Each row is followed by its class.
[-26  -3   6 -25   0 -14 -16  -7  56  23  -9   1  16 -19   6 -35   3 -10
  29  31 -13  28   3   2  14 -20  11  29  48 -18  -8  24 -32   0  48  -8
   4 -34 -15 -17   1 -11]
q_624
[  7 -27  -9  -4  -7 -20   9 -22  -2  18 -23  -4   6 -28  38 -10   4  14
  31   9   7  66 -13 -22  28 -24   8  23  43  10 -17  30 -45 -12  21  18
 -16   1 -12 -12 -23  19]
q_902
[ -3  23  -6 -25 -21 -14  -9 -14  16   9   3  -7  41 -15 -13   8   0  -1
  13  35  11  27  -6 -25  25 -41  10  32  40  18  13  14 -31   6  11   7
 -14  -6 -27  -7 -29  -9]
q_727
[ -6  32  36  29  40  30  19 -22  14   5  -3  -5 -24 -45 -49 -19  -5 -38
  29  10 -42  -9   4  13  34  -4 -42 -23 -34 -11  18   2 -47  -6   2 -44
  36 -19  39  58 -15  24]
q_838
[-29   3  18  14  -6 -30   1   1  27  17  -7  -8  -7 -30  44   2  -4  -3
  -4  -8  -1  58  24  -8  40 -13  28  16  25 -15  -6   5 -28  21  32   7
 -18   8  -3   1 -13 -18]
q_172
[  5  15  -3 -21  15   0 -32 -17 -10   5 -19  -3  14  -9  18  -5  12 -17
   8  16  -4  24 -30  -4   7 -16  -6  -4  27   8  34  32 -40  19  -3  21
 -18   1  -2 -42   2  -9]
q_208
[ 56  45 -31   4 -14 -21 -17 -18 -13  29 -47  23 -22  64   9 -42   5 -51
   6  43 -17 -18 -31  19   5  81 -24  17 -16  29  12  47 -29 -51 -34 -63
  81  -5 -12 -53  12   0]
q_304
[ -8 -22   7 -14   7 -27 -24 -23  34  31 -36 -32  17 -38  12  23   9   5
  24   8  14  20  -6 -28  42 -22   5  25  59   4  -7  17  -8  27  46  19
  12 -28 -26   2 -10 -19]
q_6
[  4  81 -19  21  67  -6  -9  11  46 -37 -13  30 -36 -12 -22 -21  14 -15
  -2  25  12 -51 -45  12 -41  -2 -29 -35  -6  -9   6  37  40 -49  16 -53
 -25  20  18   4   3  14]
q_6
[  1 -20  18  -7  -9 -18 -32 -23  14   6 -24 -14  14 -21  51  -1   4 -14
  18  23   5  29  14 -27  47  -5   9  44  30  -1  -3  18 -22  -9  32  31
  19  -8 -17 -12 -13 -13]
q_304
[ -1  -1 -25 -30  31 -58 -53   5  17  21 -43   6 -24  -9 -29   0 -30 -21
  50   4   0 -61  33   0 -14  59  13 -35 -16  10 -45 -29   2 -52 -21 -25
  84  -9  11 -12  37  21]
q_304
[ 16 -40 -93   8  35  16 -50  -5  25  37 -71   3   4   7  41  24  28 -24
  11 -28  35   4 -25 -21   2   7 -65  31   2  26 -14  71  -7 -35 -12 -11
  20  -4  11   2  69  13]
q_838
[ 17 -68 -14  16 -27  11 -63  15 -36 -22 -17 -43 -12   3  18  58 -18  -5
  53 -15  28  21  59  15 -22  35   6  11   0 -16 -59 -59 -19 -22 -18  24
  99 -27  -3   8 -38 -40]
q_838
[ -1  16   1   6 -15  -6 -28 -39  12  16 -21   3  -8 -25  43   1  31  -2
  20  17 -14  55 -42   7  35 -14 -16  14  44  -4   6  53 -16  -4   5  26
   5  -7   3  -9 -30 -12]
q_208
[  6   0 -67   7  38 -50 -54 -21   7  16 -82  20 -13 -54 -17  49   7 -28
  85  27  -9 -34 -41   2  64  36 -45  38  14 -21 -11   5 -55 -40  17  -1
  55 -58 -29  17 -12  17]
q_208
[-12  13  24  -1  -5   6 -30 -26   6  40 -29  -7  26 -16  16  12  18 -15
  26   0  -2  16 -19   4  27 -14   7   7  32 -16  -4  26 -16  10   8  17
   6  11 -16 -27   5  -9]
q_208
[ 17  66 -45  47  44 -18  -7 -58  11  12 -37  16 -39  17 -19 -85   3 -31
  35  13   4 -48 -12   5  23  16  10  62  -2  14 -30  30 -79 -75  -1 -44
  93 -33  -1 -42  19 -18]
q_838
[-28  -3  17 -18   1 -37 -10 -38  -8  12 -16 -22  36 -19  19  17   8  15
  16  25  20  31  11 -13  32 -18  37   1  36 -10 -18  26   1   9   3  22
  10  -1 -13  -4 -19 -22]
q_564
[-25  -7  13   5  -3 -44  -9 -16   3  15   1 -12  -7  -1  21 -44  11   4
   9   6   3  57  -1  -8  47 -20  34   8  25   2  12  17 -29  -6  25  20
  12   6   7  -7  10  -6]
q_172
[  2  14 -21  19   5  23 -74  -9 -31 -18   3 -32  33  33 -39 -60  11 -24
  48  22  -1 -36 -39   6 -20  26 -65  -8 -29  35  24  32  10 -30 -18 -14
   0  38  15 -24   7   0]
q_902
[ 10  10  16 -12 -13  -6 -25 -40  21  34 -17  -7  -3 -30  29   5   7  13
  26  -5   2  17   0 -39  12 -29   1  23  37 -21  -9  10  10   0  13  14
  33  -2 -43  -1  15  -8]
q_188
[-21  -1   2 -10   3  17  -8   0  28  21  -9 -29  11  -2   5  -2   8  19
  18  -1   2  28   3  15  21 -24 -31  24  43  21  14  30 -54  10  10   7
 -32  10   9 -32   0 -15]
q_313
[ -6 -30  30  17  10 -20 -26   7   7  13 -17 -28  18   3  -4   7   6 -11
  15  14  12  39  25   0  41  10  11   7  23  -3  28 -28 -36   5  -4  13
  39  -6  -4   3  12 -16]
q_172
[  1 -22 -40 -58  31  25 -37 -15  20 -17   7  -6  14  -4 -59  -6  -3  13
  77  29  13 -67 -31 -14 -21 -18  -2   3 -31 -11 -47  -9  12 -55  -6 -53
   6 -13   9   2  23  36]
q_902
[  6   6 -15 -20  40 -11 -34   0  14   1 -63 -25 -35 -23   7  16  -6 -59
  22  56  21   5   4   4 -38   9 -17  -5  -9  21 -14  14   5 -40 -20 -13
  46  31  34 -31  16 -33]
q_564
[-47  31   4 -18  13 -36 -50 -37  11   2 -10 -18  10 -23  13 -13   9  -8
  34   9 -13   7 -34   6  16 -20  11   6  23   3 -12  17 -21  -5  12  23
  -2  -4  -3 -26  -6 -25]
q_208
[-15   0  24   0  -3   5 -23 -43  21  19 -14  -5   6 -39  57  -4  -2   3
  39  30   1  31  -7 -11   6 -30  10  10  63   2  27   4   8  -3   2  31
   5 -15 -12 -22  18 -16]
q_188
[  9  -9  -9 -33  15  -3 -19  -1  44  33 -53  -6  32  -8  -9 -18  11  -1
  25   9  13  -7 -13 -30  19 -21 -20  31  42   5  10  15 -21  17  28 -21
  10 -32 -38 -13   0  -8]
q_624
[-29 -12  10 -13  21 -30 -13 -29  23  25 -31   2  -4 -39  -6   0  -2  -2
  52  23  -2  17 -25 -18  22 -37  27   3  45   3 -23 -19 -18  -3  43  40
   1 -26 -13   2   0  10]
q_208
[-21  -5  24 -22   1 -30  -2 -11  14  26 -31  -9  39 -47  18  10   8   4
  30  30  24  34  -1 -11  35 -34  38  14  50  -2 -18   4   0  13  30  18
  -8  -9 -30  -2  -7   8]
q_564
[ 38  50 -23   9  10   3 -17 -14   9   0 -30  31  26  28   6 -28  57 -34
  -9  38  11  -2 -63  10  20   6 -15  29 -25 -63   0  64 -25 -71  27 -41
  63  28 -36 -22   8  11]
q_624
[  41   22  -29  -34   61   54   18   31   34   -9   10   14  -15   37
  -60   35  -13  -10   -2   13  -17    3   -4   46  -28   32 -102   -4
  -29    9    6  -24 -114  -22   -2  -63   -6  -19  -18   -3   43   27]
q_313
[-22  -9 -29   6  69  15  -3  27  12 -14 -75 -39  39 -21 -17   7   4 -79
  11  23  32 -66   7  -7  31   1 -17  49  -4   0  11  65 -42 -25  -3 -40
 -23 -11  23 -21  33 -23]
q_838
[  4   7  17  60  28  49 -63  -9 -20 -34 -29  11  19   6   4 -69   9 -47
 102  37 -13   8 -31  60 -18 -11 -29 -33  21  40  74  -6 -69 -67 -18 -17
  -2 -13   7 -50  11  31]
q_188
[-38   9  -3 -31  56 -40   8 -19  16 -14 -90  -4 -30 -45  43 -29 -44  25
  36 -19  -5 -61 -15   0  34  38   8  32  27   6 -67  36 -19 -45  25  23
  15 -96 -26 -14  29  16]
q_564
[  2  -9   8  -8   0 -12  -3  -3  13  25  -2 -17  17 -12   6   5  -9  15
  -4  -1   7  31  20 -24  34  -3  19   1  36 -14   6   1  -8  41  11   2
  -6  -8  -8 -14  12 -12]
q_172
[ 18  51 -25  15  31 -37 -48 -27  26  14 -10  12 -13 -18   5 -36   9   1
  28  40 -26  29 -70  42  -2  12 -42 -32  28 -23  42  -9   7 -40 -22 -42
  62 -10  28   7   8 -24]
q_304
[-18 -10  -1  -2   3 -28 -43 -43   9  13 -19 -11  19 -21  26   8  24 -16
  18   8  -4  33 -20 -33  21 -49  21  20  39  -7 -24  58 -33  -9  17  28
 -36  19 -40 -33  -7   0]
q_208
[ 14  -8 -77 -28  48 -22  -2   3  10 -12 -26  17 -11  -3 -30 -12   2  31
  38  13  55 -44 -37  -8 -29   6 -30  -2  -3  39 -23 -30   8 -57 -20 -28
  11  -8  13  17  14  10]
q_902
[  6 -11 -25   5  -5 -62 -22 -18   4   8  -7 -23   0 -29  12 -24  -5 -14
  18  22   3  20   4 -33  31  -3  -1  36  39  12   5   9 -22  11  19   8
  -2  -8   0 -16 -24 -40]
q_304
[-29  16 -20  20  21 -10  36 -26 -25  -6 -55  -5  19 -37  23   7 -42   4
   6 -25 -32  34 -46   0   4 -54  24 -47  -4 -17 -26   8 -75 -11  42   5
 -39  -8  -8  -5 -50   5]
q_727
[-22   2  26  16   0 -20  -2 -12   1  -1 -16 -11  -3 -18  28 -28  -3 -16
  36  20   3  37   9 -21  26 -36  40  34  47  10   2  22 -24  -3  24  22
  -7 -16  -5 -15 -16  13]
q_838
[   5   19  -36  -19  -14 -107  -36   24   12   -5  -35  -17  -26   27
   -5  -27   12  -55   37   21  -14   -1  -48  -27   17   28   -2   82
   28   -1    8   59  -43  -33  -25  -61   -2  -48  -32  -27    4  -28]
q_727
[-21 -11  19   9   8  -8   7 -23  10  33 -23 -21   0 -18  20  -3   7  -3
  40  -8  22  29  13  -9  23 -37  36  26  41  -4 -20  11 -13 -12   2   1
  30  -2  19  -9  12 -12]
q_838
[ -7  11   0 -22   9 -35 -20  -5  38   5 -18 -15  -5 -51   6 -15  -1  13
  49   2  13   2  -5 -22  -6 -42  13  25  64  10 -10  -3  12 -15   0   4
  -5 -16 -22 -21  17  -6]
q_188
[ -6 -57  11   3   9 -21   2 -13  21  31 -31 -13  23  -5   6   4  22  -8
  10  11  28  26   4 -13  36 -19  15   9  52  24 -10  28 -33  -2  40   9
  -5 -21 -35   9  10   6]
q_6
[ -4 -32 -61 -13  26 -20 -46 -19  20  26 -14  -5  -5  15 -13  -4   6  36
  80 -33  20   5 -31   2 -39 -21 -29   2   9  42 -11 -53 -34 -21 -48 -62
   2 -15   7   5   5 -13]
q_902
[-21  18  19 -10  11  17 -21 -24  32   5  -8   7  33  -9  12  20  22  -5
  17  23   6  14  -8  -2  31 -16  25  23  27 -13 -16  11 -21   0  30  41
   5 -15  -5 -18   0   1]
q_208
[ -4 -17  -5  16   8 -16  -1 -22 -10  11 -17 -33  26 -30  23 -14  15   0
  19  -8  32  42 -19 -27  23 -47  35  12  37  -5 -23  -3 -11   9  24  14
  15  -3   6  -8  -4 -21]
q_838
[-17  -2   6 -23   4 -27   5   3  10  15 -30 -27   8 -13  11  -4 -15  -8
  -7   5  -1  19  -9 -21  20 -27  31   3  10  -4  -6  11 -12  15  18 -18
 -23  13 -21 -21   4  -6]
q_172
[ 23  40 -64 -26  30 -34 -50  15   7 -16 -29 -19 -10 -72   7 -26 -13 -20
  20  17   9  -2 -54  22 -32  21 -18 -70  13   2 -49 -15 -25 -15  20 -46
  -9  18  11 -54   2 -10]
q_313
[ 12   9   1 -31  11  17   8   0 -18  -5 -21 -26  26 -30  14  -8  -8  -7
  18  23  44  37  -1 -13  -1 -42  32 -18  38   9 -10   2  -2  13  24   9
   7  11  22 -30 -13 -15]
q_838
[-14 -14   5 -24 -16 -23 -12  -1  39  49 -23   2   1  -3  -4 -11   2   5
   8  32   1  40  30  -3  46 -10  40   3  40  -8  15  20 -13  16  13  -7
  38 -15   3  12  -2  -3]
q_172
[ -7  29  15 -27  -9  16 -11 -24   5   6   4 -37  37 -26  -7 -26   3  18
  23   7   4 -13 -18  -5  16 -32  -4  21  38  -6  23  14  16  16   2   9
  11 -12  -5 -23  12 -35]
q_188
[ 15 -21   6 -16  15 -11   7  -5  12  28 -25 -23   9 -42 -26 -10   3  -7
  41  23  26  28  29 -20  21 -24   2  -5  65   5  10  11 -14  -6  13  29
  35  -7  16 -10  26 -16]
q_188
[ -5 -24   0 -26  -6 -26 -11 -19   5  36 -45  -2 -13 -41  46  -7  -4  -3
  47  12  15  34  17 -20  27 -14  33  25  49  -8 -28  38 -15   8  30  10
   2 -23  -9 -20  -1  -5]
q_564
[ 12 -13  11   9  11 -25 -25 -24  -4  17 -12 -18  21 -20  13  26   5  17
  33  -4  11  57  11 -20  58   1  -2  -7  40   5  14   2 -30   7  -8  18
  19   5  -9 -20   9  15]
q_172
[-14   8  -1 -22   3 -22 -21  -4  32  39 -45  -2  -7 -36 -11   8  17  -7
  35   4   5 -13 -10 -18  31 -18   9  28  38  -9 -16  35  10   4  13  18
  12  -4   4  -7   2  -1]
q_208
[-17   3   8 -13   2 -35 -27 -27   5  32 -30 -26  38 -22  -6  15  12   7
  40  23  17  43  15  -7  47 -18   0  32  51  -2 -11  34 -20   2  22  30
  26   1 -27  -4 -10 -16]
q_564
[ 15  17 -45 -31  43  -9  11  -3 -17 -14 -37 -23 -15 -25 -43 -36 -18  -5
  66   9  -4 -80 -59  15  -7  16 -45 -12  14   9  38  13  -1 -15 -50 -79
  -5 -64  30 -26  28 -28]
q_188
[-28 -93 -64 -12  52 -29 -16 -20 -16 -19 -24 -46 -56 -27 -22 -36 -33 -17
  35   0   4 -44  -4   9 -13  -6 -61  14  10  42 -35  68 -51 -71  35   8
 -30 -27  -5   3  39 -23]
q_6
[ 34  25 -73   2  40  14  -8   8  12  25 -64  34 -43 -10  10  13 -18   9
  -5  55   0 -12 -56  40 -33 -13 -36  19  19 -70  34  -4 -46 -44  17 -29
  36   4 -31 -18  18 -20]
q_313
[ 26 -35 -15  49  71 -16 -32 -13 -38  -3 -50  -2 -16 -11 -23 -56  -5 -45
  36  41  43   5  -8 -12 -13 -22 -28 -11  20  35  46 -55 -69 -49   9  13
  49  -2 -21  16  32  -7]
q_838
[  7 -10 -57  37  36 -14 -46 -25  27  -4 -58  22 -61  31  58  31  17 -23
  34  39  -1  -5 -60  -2 -39  -1  -6  30 -14 -27  -6 -12 -40 -70 -19 -45
  18   3  -9 -39  12 -10]
q_313
[-29  16  12 -23  15 -40   0 -22  21  33 -36  -1 -11 -38  11  24   0  -5
  38  14   5  -3 -34 -11  12 -22  15  12  41   5 -14   1  15  -3   0   8
 -14  -2 -12 -18  10   0]
q_208
[ -7  -1  17 -15 -11   0 -35 -20  15   6  11  -9  46  -5  22 -10  29   8
  53  10  15  55 -17   2  14 -44  -2  18  44 -16  19  -2 -35  11  24 -22
 -15  -3 -26 -23 -31 -25]
q_624
[-24   0 -14 -44  -3 -57 -39 -35  35  28 -36  -6   0 -21  23  25  -2   2
  32  11  26   9   6 -53  21 -42  32  50  34  21 -16   0 -30 -17  -2   5
  22 -11 -39   1  -9 -21]
q_727
[ 18  -2  26   7  33  30  81  49 -13   8 -83   3  14  15  -7  22 -21 -38
 -10  34 -13   4 -28  25   5 -11   7  44  -1 -36  33   2 -61   7  21 -27
 -19 -35 -34 -22   4  13]
q_564
[-19   5  23  -7  13 -32 -20 -27   5  10 -31 -16   8 -17  13 -10  10 -14
  43  29   6  30 -36  -8  25 -18  10  16  60  18  -1   9 -19  -6  14  33
  -9 -15 -15 -31  -1 -13]
q_208
[ 47  28 -16  -8  26  50  17  25  20 -12 -44  52 -61  -8  -1  32 -14 -20
  52  -3  16 -71  -6 -25 -60   9 -23 -13 -46   1 -12 -45  36 -34  -8 -50
   6  -3   3  -5  19  53]
q_188
[ -6 -23 -13   2  11 -12  -6 -36  12   1 -17 -38  -5 -12  13  16   4  19
  19  -1   5  22 -29 -19   7 -38 -14  15  43  18 -12  41   0   3  23   7
 -24  -9  -7 -17 -20 -26]
q_6
[ 43  19 -27 -19  18 -34 -65  15 -29   1 -33 -20  11 -50 -46  -4  19 -33
  60   2  24 -51  -9   9   3  11 -23  -1 -11   1  36 -29 -22 -36 -53 -31
  82  20  -9 -33  34   2]
q_188
[-12  12 -56 -19  22   8 -12  23  55 -25 -77 -11  10  29  13 -31  18   0
 -46 -35 -22 -63 -62 -19  -3  -5 -53  58 -33  -6   1  60 -29  13  14 -64
 -32 -67 -40  14 -37 -33]
q_624
[-13 -19  23   6  10 -13 -19 -15  17  -7 -12 -10  38  -6  16 -22  23   7
  20  -4  10  32  -3 -22  23 -19   6   3  30  -2  -2   1 -31   1  34  25
   4 -15 -19 -11 -14   2]
q_624
[-19   9  12  -7  17 -48 -32 -20  11  19 -27 -13   5 -34  16 -14  -5 -11
  34  21   6  26  26 -20  18 -19  27  23  48  -7  -2  15 -34  18  14   7
  -4 -13 -19 -22  -7 -24]
q_564
[-14 -16 -15 -46   0 -33 -14 -17  18  18 -21 -30  18 -43  24  28 -13  -1
  16   3   9  35  -8 -35  19 -47  16  32  42   5  -5  18 -38   6   1  11
 -16 -12  -8 -19   2 -28]
q_727
[ 10  28 -48 -22  39 -59 -31 -23 -21   4 -11  21 -20 -25  66  11 -26  -5
  61   3  43   6 -47   0   9  74 -75  14  12  -6 -41 -26  22 -59  61  22
  23  -2 -16  -7  74 -12]
q_304
[ -5  -4  11  23  -3  -6  11 -13 -22  -2   0 -22   6 -25   9 -33  -4   1
  32  -6  19  50  18 -17   6 -55  55 -11  43   5 -23  11 -23   4  25  23
  -4  14  25 -30 -28   0]
q_838
[-19  38 -39 -31  18 -15 -44 -39 -27  26 -41 -19  24  -7  38  45 -17   7
  19   1  19 -36 -41  36  -1  14  -5   2   1 -48   4  20  -3  -4  13 -31
  42   8 -28 -35  11 -63]
q_6
[-30   8  15  -1   1 -52 -27 -24  11   9 -38 -17   7 -19  37 -16   2 -14
  19  37   7  32  14 -12  18 -10  37  27  50  17 -16  43 -11 -10   5  26
   4  -4 -19 -33 -15 -15]
q_564
[  4  -7 -53   4 -13 -45 -37 -35 -48  -9 -25  46 -44  23  70 -42 -23  -7
  -7  41 -18   6 -44  22 -25  14   7 -12 -23 -33  -1  18 -27 -74  31  -5
  33   3 -56  10 -15   2]
q_304
[ -3  -7  20 -30  -1  -5  -1 -41  14   4  18  -7  24 -35  22  31  -5   8
  23  -8  14  62  12 -35  22 -58  20  11  24  13 -29 -15 -72  -7  18  11
 -19   1 -28  -1 -13   3]
q_727
